[[-15   6 -15  26  21   4 -29  10  -4   6]
 [ 11  -9  -3 -19 -16  -3   4   2   6  12]
 [ -8   0 -12   9   8  11 -23   9   1  16]
 [ 25   5  47 -50 -13  27  47  -2  -2  10]
 [-23   7 -21  43  24  -9 -30   1  -6 -14]
 [ -5  -3 -12   2   1  11 -18   8   4  17]
 [  8  -9  -5 -16 -14   0   0   3   7  14]
 [-18   7 -17  35  25  -2 -30   7  -5  -3]
 [ 16  -9   2 -23 -18  -8  12   1   5   9]]
->
[[  6  12  16  10 -14  17  14  -3   9]
 [ -4   6   1  -2  -6   4   7  -5   5]
 [ 10   2   9  -2   1   8   3   7   1]
 [-29   4 -23  47 -30 -18   0 -30  12]
 [  4  -3  11  27  -9  11   0  -2  -8]
 [ 21 -16   8 -13  24   1 -14  25 -18]
 [ 26 -19   9 -50  43   2 -16  35 -23]
 [-15  -3 -12  47 -21 -12  -5 -17   2]
 [  6  -9   0   5   7  -3  -9   7  -9]
 [-15  11  -8  25 -23  -5   8 -18  16]]

[[ 1 32  0  0]
 [45 32  1 -1]
 [ 1 32  0  0]
 [45 32  1 -1]]
->
[[ 0 -1  0 -1]
 [ 0  1  0  1]
 [32 32 32 32]
 [ 1 45  1 45]]

[[-21  18 -13  41]
 [-30  37  13   5]
 [-31  36  11  10]
 [-31  36   9  14]
 [-23  21 -10  38]
 [-30  36  15   1]
 [-30  33   4  22]
 [-31  35   6  18]
 [-27  27  -4  32]
 [-25  24  -7  36]
 [-29  32   1  25]
 [-28  30  -2  29]]
->
[[ 41   5  10  14  38   1  22  18  32  36  25  29]
 [-13  13  11   9 -10  15   4   6  -4  -7   1  -2]
 [ 18  37  36  36  21  36  33  35  27  24  32  30]
 [-21 -30 -31 -31 -23 -30 -30 -31 -27 -25 -29 -28]]

[[-40  -2   4  -3 -26   4  -4 -45  -7   3 -10]
 [ 18  -5 -33  -2   1 -34 -19  35 -29 -38 -15]
 [ -6  28 -22  27   5 -15 -31   8  13  -6  -7]
 [-20  13 -26  13 -20 -17 -23  -7 -17  -7 -21]]
->
[[-10 -15  -7 -21]
 [  3 -38  -6  -7]
 [ -7 -29  13 -17]
 [-45  35   8  -7]
 [ -4 -19 -31 -23]
 [  4 -34 -15 -17]
 [-26   1   5 -20]
 [ -3  -2  27  13]
 [  4 -33 -22 -26]
 [ -2  -5  28  13]
 [-40  18  -6 -20]]

[[-36 -14  23]
 [-36   5  -2]
 [ 13  -8  25]
 [ 12  15   9]
 [ -6   0 -14]]
->
[[ 23  -2  25   9 -14]
 [-14   5  -8  15   0]
 [-36 -36  13  12  -6]]

[[ 23  18 -41  26   1 -36 -24 -30 -48 -35 -19 -11]
 [-37 -39  19 -44 -39   4 -16  11  31   2  -4 -10]
 [ -6  -8  -9  -7 -10 -12 -11  -7  -8 -11  -8  -7]
 [-31 -35   5 -35 -22  -5  -9  -8  16  -5 -17 -14]
 [-41 -35  27 -40  16  32  36 -15  31  33 -18 -13]
 [ -1  -1  -3  -1  -1  -3  -2  -2  -2  -3  -2  -1]
 [ -5  -6  -4  -5  -5  -5  -4  -3  -3  -5  -4  -4]]
->
[[-11 -10  -7 -14 -13  -1  -4]
 [-19  -4  -8 -17 -18  -2  -4]
 [-35   2 -11  -5  33  -3  -5]
 [-48  31  -8  16  31  -2  -3]
 [-30  11  -7  -8 -15  -2  -3]
 [-24 -16 -11  -9  36  -2  -4]
 [-36   4 -12  -5  32  -3  -5]
 [  1 -39 -10 -22  16  -1  -5]
 [ 26 -44  -7 -35 -40  -1  -5]
 [-41  19  -9   5  27  -3  -4]
 [ 18 -39  -8 -35 -35  -1  -6]
 [ 23 -37  -6 -31 -41  -1  -5]]
